[  55 -280 -618  -96   13  280  283  164  617  -53   22 -181 -364  -12
 -444 -387  134  152  112  471  -31 -126   51 -827    1  160  114 -388
  324   56   70 -330  170 -477   92   21 -130  -61 -447] : 9
[-168 -194 -760 -217  142  164  -26   37  414   42  213 -265 -177  -18
 -484 -418  372  -86 -385  302    4 -435  -91 -835   35  112  -47 -191
  188  385   99 -449  242 -278  274   58 -109 -115 -351] : 2
[ 138 -355 -675 -105  -16  338  348  172  637 -110    0 -219 -333   77
 -477 -355  109   84  169  470  -57 -160   75 -873  -25  203  159 -381
  370   15    7 -315  219 -569  134  -31 -141  -11 -356] : 0
[ -20 -265 -656 -203  223  180  -31  329  266  -26  138 -130   77  223
 -610 -503  368 -338 -550  272   84 -446 -163 -732 -118  161   92 -222
  301  300  -18 -525  351 -786  411   87  -97 -114   11] : 3
[   1 -265 -678 -184  188  248   26  151  396  -89   97 -165  -87  121
 -537 -450  313 -178 -283  356   64 -305  -70 -791  -41  168   88 -301
  234  241   30 -469  254 -644  311   60  -66  -63 -201] : 4
[ -33 -251 -659 -221  125  164   27  209  331  -43  158 -166   15  247
 -547 -544  348 -190 -446  236   94 -475  -61 -794 -139  193   28 -191
  325  329   -1 -436  326 -664  262   49 -155 -167    3] : 3
[  95 -347 -650  -70   66  252  195  102  502  -88   33 -184 -203  111
 -483 -398  162   16  -80  368   32 -165   49 -823    0  208  116 -342
  306  116   17 -394  193 -580  157   84  -77  -60 -305] : 7
[  45 -319 -699 -160   38  331  226  103  539  -65   86 -261 -309   74
 -488 -440  184  -27   30  416  -12 -240   27 -865   23  184   78 -341
  316  157   35 -377  221 -494  141  -24  -97  -33 -351] : 2
[   6  -72 -343  160  -81  -94   31 -269  312   -6  174 -245  225 -103
  -70 -117  408  176 -279   29   90 -186   19 -519   -7   86  -60 -346
  259  163  -47 -122  183 -257 -134  247 -197 -186  -19] : 1
[  81  -77 -269  122  -56  -67   24 -308  274   77  248 -167  216   15
   -7 -170  379  139 -289  -33  105 -204   43 -425  -53  112  -35 -176
   59  120  -58  -64  153 -315  -92  260 -201 -160  115] : 4
[  23  -53 -214  182  -16  -83   19 -293  212  -15  174  -78  269   51
  -38 -154  430  195 -315  -50   96 -180   35 -488 -144  102   22 -264
  112   97  -63  -79  147 -330 -113  285 -174 -175   32] : 7
[ -50   15 -320   76   16  -79  -14 -424  293  162  298 -210   48 -116
   35 -103  471  322 -202  -56  -17 -256    8 -426  -44   40  -43  -95
  -72  151   -1  -71  108   -3 -215  177 -184 -213 -107] : 1
[  -1 -246 -704 -144   79  268  124   96  493  -36   77 -191 -286  -15
 -468 -407  216    0  -48  433   16 -232  -21 -830   27  159  103 -349
  248  169   65 -396  194 -464  178   46  -76  -51 -402] : 0
[  96 -170 -254  236 -142 -149  227 -185  409 -192  113 -132  153  -89
  -40   -9  213  423 -211   63  133 -117  193 -562  -14  200   34 -364
  352   -6   18   -3  127 -307  -55  345 -194 -169 -147] : 10
[  48 -260 -677 -168   28  288  218  155  545  -57   89 -181 -259    8
 -513 -432  195  -34  -38  425   -7 -283   44 -820   16  190   86 -319
  332  131   51 -326  200 -510  125   35 -127  -31 -326] : 5
[-230  -92 -682 -326  100  138   41  228  423   80  232 -186 -158  -34
 -456 -445  367  -32 -353  343  -14 -566 -100 -855  -95  100  -44 -150
  289  365   94 -370  307 -362  223  -66 -226 -203 -283] : 1
[ -99 -166 -619 -223  -12   89  179  249  519  -26  166 -142 -193  -30
 -404 -419  233  181 -269  379    9 -392   32 -831  -83  180  -13 -224
  399  235  114 -265  246 -374  176  -13 -265 -185 -303] : 2
[ -93    3 -389   96   38 -169 -149 -363  206  120  314 -287  253  -77
  -53 -185  555  118 -521  -80   88 -348  -29 -458  -32   47 -150 -123
   43  323   -7 -141  185  -78  -62  260 -195 -252   47] : 2
[ -11  -66 -313  161   59 -158  -75 -290  179  -74  227 -189  312   43
  -91 -157  510  161 -482  -69   96 -256   16 -464 -112   93  -45 -250
  130  228  -27 -168  187 -258  -36  296 -167 -215   68] : 4
[-197 -123 -632 -284  161  118   53  277  389   12  192 -120 -121   54
 -466 -469  395  -14 -367  321  -31 -511 -106 -838 -162   88    4 -164
  293  309   70 -405  299 -439  244  -48 -207 -183 -240] : 3
[  60 -352 -677 -102  132  249  126   77  435 -136   77 -213 -189  159
 -490 -452  234  -72 -144  362   41 -228    2 -827  -11  197  127 -311
  295  167   14 -435  210 -554  207   67  -33  -43 -266] : 7
[  67 -293 -679 -155   97  288  122  127  446  -89   76 -227 -140  112
 -542 -447  258 -127 -133  337   53 -290  -35 -769   -3  190   93 -340
  276  196   19 -407  241 -627  196   71  -86  -68 -207] : 7
[  73 -155 -353  190 -191 -123  205 -204  429 -141   91 -217  136  -84
 -129  -18  210  396 -152  -14  112 -214  172 -657  -39  164    7 -310
  424   -6  -33  -61  166 -386 -121  317 -169 -202 -141] : 3
[ -20   -4 -313  104  -72 -146   18 -345  292   56  265 -197  135 -172
    3 -116  429  356 -289  -50   56 -240   82 -461  -27   84 -106 -168
  137  233   25  -19  128  -42 -214  237 -230 -236 -114] : 3
[  -9 -255 -711 -129  125  241   88  130  423   -3  129 -221 -160   68
 -537 -417  302 -153 -242  347   26 -312  -70 -833    4  157   49 -262
  241  253   37 -449  251 -520  263   91  -65  -60 -259] : 6
[-124 -189 -614 -265  149  118  121  345  413  -16  197 -140 -109   68
 -429 -444  293  -25 -357  369  -10 -456 -110 -779 -122  106   34 -187
  303  265   69 -394  316 -470  335  -49 -250 -168 -170] : 1
[  47 -312 -662 -143  120  267  192  175  459  -99   88 -221 -178  130
 -508 -432  252  -93 -119  377   23 -282  -24 -822  -11  180  100 -305
  325  152   21 -426  237 -563  198   10  -98  -68 -231] : 10
[  73 -324 -662 -133   31  292  198  151  479  -83   78 -193 -194  124
 -503 -446  213  -49  -72  335   26 -249   26 -817  -18  199  102 -295
  323  112   27 -404  219 -551  100   41  -74  -66 -227] : 4
[  -2 -301 -752 -165   32  241  197   96  493  -53  130 -286 -314   49
 -444 -397  261   24  -76  389  -23 -331  -35 -890   20  141   88 -236
  309  202    5 -420  234 -380  168   21  -93  -85 -312] : 10
[  35 -258 -622 -140   11  267  237   59  571 -106   85 -187 -297   -3
 -421 -422  163  111   30  406   19 -216   86 -817    1  216   64 -365
  331  155   95 -272  177 -440  100   13 -126  -60 -408] : 3
[  39 -295 -668 -111  120  228   90  115  388  -44   95 -174  -81  127
 -536 -441  263 -161 -290  303   89 -300  -19 -776  -17  208   88 -293
  271  250   25 -408  259 -629  266  138  -63  -65 -185] : 3
[-263 -106 -672 -272  200   79 -102  238  324   91  263 -156  -59   12
 -500 -483  466 -146 -584  276   27 -564 -170 -796 -107   74  -46 -117
  225  415  119 -461  319 -347  360   38 -148 -177 -248] : 9
[-167 -156 -677 -265  169  152  -65  249  258   63  221 -132    9  204
 -571 -519  510 -215 -536  195   25 -596 -180 -815 -191  105    5  -96
  243  385   10 -510  367 -569  293   50 -121 -155  -70] : 4
[-103 -194 -628 -220   80  161  170  255  465  -67  127 -143 -204   61
 -433 -468  253   74 -201  399  -35 -366  -23 -877 -139  128   50 -236
  347  187   88 -349  232 -417  195  -71 -216 -147 -291] : 8
[ -58 -211 -645 -244   27  111  154  336  453    7  194 -185 -134   86
 -498 -497  275  -13 -343  345   38 -498  -29 -819 -107  156   -8 -170
  432  265   23 -359  332 -549  235   -2 -254 -178 -121] : 5
[  78 -174 -342  228  -88 -132  176 -180  357 -172  113 -205  178  -16
 -123  -67  259  306 -259   41  141 -185  161 -675  -56  191    4 -353
  375   61  -24 -122  159 -445   18  317 -138 -193 -123] : 7
[ -19  -93 -361  190 -129 -206  196 -259  475 -147  185 -244   42 -185
  -59    6  242  539 -208    8   92 -244  215 -638   12  166  -41 -294
  329   11   71  -75   98 -173  -88  318 -147 -273 -272] : 6
[  92 -327 -622 -128  -23  311  281  183  543  -98   52 -181 -255   92
 -490 -411  139   40   13  408   14 -220   77 -816   17  227  111 -355
  389  106   24 -322  193 -605  136   39 -139  -45 -303] : 2
[-216 -155 -621 -263  219   93  -50  283  270  -46  227 -121   12  155
 -494 -515  433 -158 -561  250   40 -537 -142 -812 -156   92   -4 -130
  258  361   96 -485  324 -451  341   34 -148 -191 -118] : 4
[ 128 -174 -262  216 -237  -58  408 -154  518 -227   55 -114   41 -134
 -104   38  152  576   -9   89   57 -110  295 -640  -21  244   84 -427
  478 -113    5   30   79 -398 -183  274 -192 -175 -309] : 6
[-162 -151 -728 -291  159   98  -79  244  337   67  251 -221  -26   86
 -555 -519  452 -220 -558  259   52 -594 -153 -768 -107  114  -31 -118
  293  418   46 -458  362 -508  360   42 -164 -161  -67] : 3
[ 115 -221 -382  249  -67 -111   94 -162  281 -218   83 -173  252   54
 -220  -59  285  211 -375  -24  171 -171   97 -611  -33  205   58 -383
  336   73  -40 -210  183 -506   57  426  -81 -170  -32] : 2
[ -42  -38 -265  190    8 -140  -21 -396  301    2  210 -148  187 -133
   55 -126  435  301 -323   -6   71 -153   23 -427  -12   68  -53 -265
   24  117   25  -56  108  -23 -162  289 -180 -191 -103] : 5
[-153 -156 -621 -271   35  175  156  255  445   -8  206 -123 -207   48
 -439 -472  321   41 -194  318  -27 -481   11 -886 -139  135    2 -170
  339  208   94 -345  253 -352   80  -80 -202 -144 -282] : 4
[-196 -135 -702 -347  139  123   34  246  447   51  239 -198 -147   20
 -487 -514  371  -45 -374  326   -4 -542  -88 -822  -99   77  -51 -134
  295  334   85 -395  301 -382  244  -77 -251 -186 -217] : 9
[  17 -144 -354  233  -45 -188   29 -262  227 -221  123 -191  281   23
 -117  -79  317  261 -387  -44  179 -228   75 -624  -67  135   40 -336
  344  107  -32 -176  194 -392   34  402  -87 -210  -54] : 0
[ -29 -293 -681 -160   99  244  157  101  496  -85   76 -200 -256    8
 -459 -377  192   23  -93  406    3 -250    2 -827   40  170  101 -316
  269  177   75 -370  200 -412  135   33 -104  -77 -387] : 1
[  -7  -38 -257  159 -263   10  286 -295  495    7  120 -144  -43 -219
   31  -53  329  544  140   95  -38 -137  207 -605  -53  109  -19 -344
  291  -34  -12  117   67  -46 -439  119 -281 -151 -309] : 8
[-152 -135 -623 -294  136  128   70  293  421  -30  209 -185  -85   51
 -491 -477  327  -44 -379  340    9 -503  -98 -789 -120  111  -22 -207
  344  310   85 -379  325 -502  318  -43 -236 -192 -191] : 6
[  22 -292 -722 -152  119  269   93   98  442  -29   97 -266 -165  147
 -556 -462  277 -186 -194  338   31 -347  -58 -805  -39  168   91 -290
  256  251   27 -444  287 -568  277   50  -95  -40 -204] : 3
[  62 -342 -647  -76   74  274  178  119  442 -116   47 -196 -182  152
 -491 -403  152  -64  -89  365   28 -227   23 -828  -12  195  152 -335
  303  102   18 -404  190 -603  229   84  -60  -34 -266] : 8
[-202 -167 -701 -280  152  115  -20  225  311   20  212 -152  -39   93
 -513 -484  375 -125 -493  242   29 -561 -113 -850 -108  112  -36 -108
  248  361   88 -414  304 -397  237   19 -191 -181 -171] : 8
[-144    6 -401  124  -78 -110  -63 -378  229  -15  184 -239  249 -105
 -111 -112  539  161 -341  -35   50 -364   29 -668  -95   45  -87 -252
  273  238  -46 -103  195 -132 -214  237 -167 -167 -138] : 4
[-141 -179 -655 -255  137  112   41  322  351  -19  186 -156  -51  102
 -512 -457  361 -118 -437  322   19 -503 -118 -811 -127  123   23 -197
  308  310   51 -419  308 -516  320    5 -215 -168 -121] : 8
[  -4 -261 -746 -190   80  266   65   92  466  -18  133 -243 -209   30
 -513 -440  277 -117 -165  376   24 -331  -38 -803   39  185   59 -283
  284  239   40 -419  217 -499  181   37  -75  -50 -274] : 1
[-215 -133 -688 -322  207   71  -58  265  354   22  232 -189  -23   80
 -509 -505  442 -120 -553  298   28 -576 -167 -785 -127   84  -37 -145
  267  418   75 -449  344 -464  372   -7 -223 -216 -137] : 9
[-127 -190 -669 -252  168  125   -4  241  307  -33  214 -176   -4  182
 -512 -531  400 -166 -471  255   48 -534  -99 -816 -149  136   11 -159
  309  332   36 -458  323 -521  293    2 -159 -179  -68] : 7
[  69  -79 -237  228 -119  -64   36 -335  232   -3  152  -66  307   74
  -81 -120  409  194 -276 -138  128 -198   84 -499 -125  161   20 -274
  165   37  -77  -48  163 -388 -224  362 -118 -159   65] : 0
[ -49  -29 -251  166   46 -136 -129 -435  125  116  300  -99  345  106
   16 -205  513  142 -538 -222  131 -316  -42 -394 -122   82  -52  -74
  -72  163  -59 -117  163 -219  -78  347 -118 -234  172] : 8
[   9 -147 -314  202 -114 -128  161 -191  354 -162   87 -141  179  -38
 -149   -9  268  339 -242   -3  111 -232  160 -655  -65  146   69 -317
  370    6  -22  -85  154 -374  -63  353 -149 -180 -167] : 9
[-134  -68 -408  171   56 -241 -166 -286  125 -139  224 -201  363  -54
 -153  -87  506  164 -677 -128  174 -359  -30 -576  -30   98  -60 -254
  214  287   13 -254  183 -252   99  440  -50 -265  -51] : 8
[ 128 -346 -688 -124  -35  311  350  197  613  -72   30 -208 -347   37
 -485 -386  106   64  120  482  -39 -216   98 -864   12  212  148 -349
  389   30    0 -314  206 -545   75  -16 -156  -15 -339] : 5
[  46 -288 -637  -93    6  292  294   91  593  -77   48 -216 -330   30
 -427 -362  120   93   74  455  -35 -161   94 -899    6  193  112 -356
  318   72   57 -332  158 -467  129   -4 -113  -61 -412] : 6
[  17 -168 -394  189  -22 -174   92 -227  291 -166  171 -194  210    5
 -122  -96  368  318 -402  -43  121 -280  108 -587  -59  150   11 -287
  314  148  -30 -180  197 -336   35  346 -125 -209  -66] : 3
[ 253 -221 -274  263 -207  -64  376 -152  504 -175   65 -163   66  -20
  -75  -40   78  478   14   65  115  -57  249 -538  -41  233   87 -408
  383 -169  -34    4  124 -508 -106  298 -199 -157  -81] : 8
[  71 -339 -620 -104   65  249  237  174  496 -137   47 -174 -198  144
 -476 -377  147   -1  -71  392    8 -202   12 -848  -43  197  155 -329
  362   95   11 -387  224 -616  221   46  -95  -55 -264] : 1
[ 101 -156 -333  207 -155 -120  260 -150  452  -93  121 -170   69  -67
  -95  -43  229  474 -118   -5   70 -190  171 -598  -55  159   15 -274
  328  -67  -12  -70  145 -314 -156  298 -190 -210 -141] : 7
[ -84   50 -335  121 -215  -29  139 -359  385  143  223 -107   22 -187
  -32 -114  452  434  -79  -47    6 -306  165 -604  -78  106  -92 -197
  167   78    5   59  107    8 -434  205 -229 -180 -229] : 2
[-152 -165 -628 -222  167   80  -15  253  316  -20  213 -133   21  160
 -513 -509  381 -118 -557  241   40 -537 -105 -791 -166  130  -16 -156
  297  345   67 -426  354 -496  320   61 -175 -191  -97] : 5
[ -53  -25 -305  133 -120 -114   41 -360  354   73  239 -231  114 -104
   55 -168  443  373 -196  -48   44 -251   44 -498  -55   44 -108 -168
  151  103  -18  -53  151  -16 -304  191 -228 -239  -54] : 4
[  -7 -289 -666  -99  189  220   14  128  339  -68  105 -197  -52  174
 -550 -448  313 -216 -358  298   75 -309 -102 -761  -24  168  100 -286
  244  270   35 -501  271 -588  312  140  -34  -83 -159] : 1
[  46 -194 -332  212    2 -137   38 -292  251 -171  135 -181  275   86
  -94 -109  340  241 -396  -74  160 -205   73 -569  -73  145   38 -287
  240  123  -56 -192  189 -415   64  357  -97 -196    2] : 3
[-104 -128 -613 -260  140  126   39  246  398  -41  176 -128  -27  114
 -516 -539  359  -71 -419  311   43 -493  -65 -781 -181  148  -20 -227
  317  318   74 -357  324 -572  274    6 -222 -182 -129] : 5
[-100 -171 -650 -270  165  190   -1  255  307  -33  168 -118    9  202
 -579 -533  370 -204 -438  256   45 -498 -126 -808 -167  137   34 -187
  282  301   27 -452  324 -644  273   23 -153 -156  -70] : 6
[   7 -263 -647 -127   55  237  148   73  484  -93  120 -181 -237   27
 -453 -426  206  -21 -105  379   51 -251   64 -835   47  205   55 -314
  303  177   83 -349  152 -461  139   83  -70  -49 -355] : 2
[-236 -114 -714 -292  171  107 -109  215  265   96  264 -138   -9   85
 -551 -489  501 -213 -579  205   31 -639 -169 -802 -124  104  -18  -83
  214  406   68 -454  331 -407  271   66 -132 -166 -142] : 9
[  46 -314 -693 -135   90  267   99  111  390  -74   83 -155 -111  179
 -534 -473  267 -146 -206  307   36 -319  -18 -827  -41  205  111 -275
  257  190    5 -443  231 -602  175   97  -45  -46 -193] : 5
[-107    6 -281  117  -69 -148  -29 -332  312   46  230 -159  172 -172
    5 -126  443  324 -306  -14   59 -227   23 -470  -39   47  -95 -250
  172  158    3  -31  143  -45 -253  238 -232 -209 -121] : 1
[ -96   27 -353   93   31 -130  -60 -302  290   39  236 -171  248 -116
  -90 -148  544  219 -440  -70   65 -323  -26 -472  -63   64  -97 -229
   88  196   29 -132  158 -151 -106  266 -183 -255  -59] : 9
[ -84 -103 -275  204  -99 -180  109 -273  320 -194  120 -132  176  -88
  -42    6  287  405 -267   17  109 -226  159 -705  -65  133    7 -302
  367   95   16  -40  137 -219 -103  322 -165 -193 -251] : 1
[  -9  -28 -327  106 -103  -78  -27 -373  314  124  245 -163  196  -66
  -32 -138  438  167 -298  -49   88 -299   33 -500  -60   99  -67 -150
  109  135  -67    0  179 -232 -161  269 -194 -145   10] : 0
